Below are the code and all the weights of a small trained network. Each question names an input and a class and asks about switching units off, where a switched-off unit gives its printed mean instead of its output.

import numpy as np


def w(rows, s, z=0):
    codes = np.array(rows[::2]) - 128.0
    scale = np.full(codes.shape[1], s)
    scale[-1] = z or s
    return codes * scale


def f(y):
    return y / 2 * (1 + np.tanh(0.7978845608 * (y + 0.044715 * y**3)))


def log_softmax(a):
    a = a - a.max(-1, keepdims=True)
    return a - np.log(np.exp(a).sum(-1, keepdims=True))


def net(x, mask):
    res = np.array(x, float).reshape(1, 6) / 4 @ E
    y = f(res @ A[0][:, :-1].T + A[0][:, -1])
    res = res + np.where(mask, y, B[0][:, -1]) @ B[0][:, :-1]
    return log_softmax(res[-1] @ U[:, :-1].T + U[:, -1])


A, B = {}, {}
E = w([
[116,111,136,123,117,122,99,118,133,143,134,144],'x0',
[119,81,225,82,78,101,232,62,71,146,134,44],'x1',
[137,132,115,37,14,161,111,220,37,65,94,174],'x2',
[184,103,223,116,186,22,90,226,141,163,26,124],'x3',
[125,158,139,117,138,134,154,126,131,128,123,139],'x4',
[207,62,156,137,129,254,140,53,143,118,72,181],'x5',
],0.0092)
A[0] = w([
[171,114,214,107,180,98,117,218,164,144,50,122,92],'neuron 0',
[138,158,94,121,87,154,97,200,107,84,109,199,128],'neuron 1',
[215,82,157,130,158,217,134,74,131,127,56,185,35],'neuron 2',
[58,165,131,113,118,29,148,163,113,136,190,79,24],'neuron 3',
[115,136,225,130,98,124,182,73,109,147,124,46,80],'neuron 4',
[202,111,184,128,173,34,115,134,142,183,101,147,109],'neuron 5',
[125,86,187,115,105,98,182,85,87,115,136,80,91],'neuron 6',
[129,131,91,166,165,146,82,154,151,63,98,148,16],'neuron 7',
[169,102,191,117,167,93,113,191,142,137,41,113,105],'neuron 8',
[106,69,185,106,86,101,185,68,47,162,116,64,107],'neuron 9',
[98,128,182,228,216,129,141,57,225,191,153,71,79],'neuron 10',
[169,108,113,127,166,67,162,139,104,154,67,159,48],'neuron 11',
[78,119,145,121,157,155,164,167,140,149,105,144,64],'neuron 12',
[162,115,157,71,53,133,142,193,99,94,132,166,31],'neuron 13',
[111,64,175,108,65,83,162,80,142,130,132,85,44],'neuron 14',
[213,124,184,110,132,101,121,179,136,178,90,88,99],'neuron 15',
[39,130,65,159,54,204,163,51,135,79,226,135,103],'neuron 16',
[120,166,59,61,116,179,156,116,72,146,217,163,87],'neuron 17',
[143,91,163,220,231,95,172,77,211,173,188,109,87],'neuron 18',
[149,101,146,8,27,157,115,210,29,43,98,182,119],'neuron 19',
[160,150,105,196,142,103,87,189,195,115,103,242,117],'neuron 20',
[102,144,60,153,117,159,140,34,145,136,196,89,91],'neuron 21',
[135,67,191,91,80,122,192,110,81,132,131,83,99],'neuron 22',
[120,123,139,79,63,139,165,161,50,132,114,155,48],'neuron 23',
[222,47,178,161,93,212,136,56,174,94,61,180,17],'neuron 24',
[210,67,156,142,163,222,164,92,124,110,72,152,33],'neuron 25',
[2,179,108,138,132,42,109,188,113,91,173,68,5],'neuron 26',
[171,108,151,126,139,92,113,158,139,166,71,122,77],'neuron 27',
[118,190,34,218,185,170,60,160,161,113,111,219,68],'neuron 28',
],0.0072,0.0032)
B[0] = w([
[157,98,168,81,55,112,149,55,61,30,166,142,201],'neuron 0',
[106,103,175,176,159,157,129,104,218,167,115,108,189],'neuron 1',
[90,164,39,62,154,53,114,190,54,168,115,149,199],'neuron 2',
[82,165,37,107,181,35,111,196,55,174,164,155,193],'neuron 3',
[181,160,128,140,182,157,114,145,188,111,147,187,194],'neuron 4',
[112,111,140,99,81,129,169,76,98,70,126,143,190],'neuron 5',
[186,174,148,132,215,152,105,158,196,136,194,181,185],'neuron 6',
[154,142,151,109,131,150,128,145,171,152,169,183,157],'neuron 7',
[134,105,168,85,60,136,129,54,94,71,157,138,193],'neuron 8',
[205,181,133,174,208,178,66,116,197,142,216,185,209],'neuron 9',
[62,96,174,172,85,174,175,144,159,165,32,3,223],'neuron 10',
[109,111,113,102,105,137,132,86,125,102,142,129,150],'neuron 11',
[122,131,95,147,103,122,115,153,134,113,137,131,124],'neuron 12',
[74,123,151,150,85,186,143,133,155,191,94,102,178],'neuron 13',
[154,153,135,141,138,147,122,127,166,146,168,193,174],'neuron 14',
[138,134,126,99,59,140,96,73,115,69,132,155,178],'neuron 15',
[129,93,181,73,24,101,145,83,78,50,200,179,230],'neuron 16',
[132,95,129,103,100,153,157,80,98,94,132,126,185],'neuron 17',
[66,62,113,180,77,220,197,161,171,176,34,48,217],'neuron 18',
[51,65,143,211,104,184,188,138,181,185,48,1,248],'neuron 19',
[189,156,182,150,168,178,109,114,162,134,163,174,196],'neuron 20',
[113,106,167,99,50,127,184,65,90,64,153,134,191],'neuron 21',
[193,128,171,162,175,156,49,128,207,147,162,181,194],'neuron 22',
[83,96,152,169,129,158,161,140,188,159,89,118,177],'neuron 23',
[89,185,60,122,157,30,115,201,9,173,124,139,210],'neuron 24',
[71,149,42,88,173,57,79,196,49,183,134,147,193],'neuron 25',
[82,153,63,85,186,29,66,182,42,191,110,144,202],'neuron 26',
[136,119,144,98,121,142,144,107,101,73,142,114,163],'neuron 27',
[246,179,150,173,177,153,104,133,205,137,194,165,216],'neuron 28',
],0.0068,0.014)
U = w([
[76,109,140,176,101,169,153,128,174,172,46,70,190],'0',
[132,120,147,82,55,128,138,79,81,3,138,157,149],'1',
[208,167,140,155,201,154,98,125,207,139,154,181,144],'2',
[82,163,67,95,170,52,105,170,33,190,107,150,8],'3',
],0.011,0.0015)

Each question gives the input, the list of numbers given to net, and the class t.
The units are the neurons (one row each of A and B). Each row of codes is followed by its name. A weight is (code - 128) times the scale printed after its matrix; where a second scale follows, it is the last column's (A, B and U).
mask holds one flag per neuron, in row order. A switched-off neuron (its flag False) gives its mean, the last column of its row in B, instead of its output. The means were averaged over made-up inputs and are rounded, as every weight is.
A unit's drop is (log p(t) with every unit on - log p(t) with that unit switched off) / (log p(t) with every unit on - log p(t) with every unit switched off).
The circuit of an input: a set's keep is (log p(t) with only the set's units on - log p(t) with every unit switched off) / (log p(t) with every unit on - log p(t) with every unit switched off). Starting from the 12 units with the biggest drops (on a tie, the unit counted first), units are removed one at a time, each time the one whose removal leaves the highest keep (on an exact tie, the one counted first), for as long as the keep stays at least 0.8.
circuit, biggest first: the units of the circuit, biggest drop first
most important unit: the unit with the biggest drop
k most important neurons: the k neurons with the biggest drops, biggest first
drop when u is switched off: that unit's drop, to one decimal
input [4,-3,-5,-7,-2,-1], class 1: circuit, biggest first => (neuron 16)
input [-2,8,4,-7,-7,1], class 2: 2 most important neurons => (neuron 9; neuron 22)
input [-7,-4,6,6,-1,-1], class 0: 4 most important neurons => (neuron 19; neuron 1; neuron 16; neuron 13)
input [0,-7,2,6,-1,-3], class 2: 3 most important neurons => (neuron 28; neuron 20; neuron 16)
input [-2,-3,0,-6,6,7], class 3: 2 most important neurons => (neuron 24; neuron 25)
input [3,4,7,6,4,7], class 0: 2 most important neurons => (neuron 19; neuron 13)
input [-5,5,-5,-7,4,3], class 1: 3 most important neurons => (neuron 16; neuron 21; neuron 19)
input [0,-3,-7,-7,-7,5], class 0: 3 most important neurons => (neuron 10; neuron 18; neuron 0)
input [1,8,-7,-7,7,5], class 2: 4 most important neurons => (neuron 9; neuron 4; neuron 6; neuron 19)
input [6,-1,-6,6,1,-6], class 0: 2 most important neurons => (neuron 18; neuron 10)
input [7,-7,-6,-4,1,-8], class 3: 3 most important neurons => (neuron 26; neuron 3; neuron 9)
input [3,-7,8,-8,-2,-6], class 0: 2 most important neurons => (neuron 19; neuron 1)
input [7,6,3,-4,4,8], class 3: 3 most important neurons => (neuron 24; neuron 25; neuron 2)
input [7,-5,4,3,8,-3], class 2: circuit, biggest first => (neuron 20)
input [-7,-7,-8,2,-1,0], class 0: 2 most important neurons => (neuron 10; neuron 18)
input [7,3,-2,8,-7,7], class 1: 2 most important neurons => (neuron 0; neuron 8)
input [8,-5,-7,7,3,-7], class 0: drop when neuron 24 is switched off => 0.2
input [0,-7,3,3,1,8], class 3: drop when neuron 24 is switched off => 1.0
input [-8,0,4,-6,5,7], class 3: drop when neuron 24 is switched off => 0.5
input [-4,-1,-6,7,0,-4], class 1: most important unit => neuron 0
input [7,7,4,-5,6,4], class 2: drop when neuron 9 is switched off => 0.1
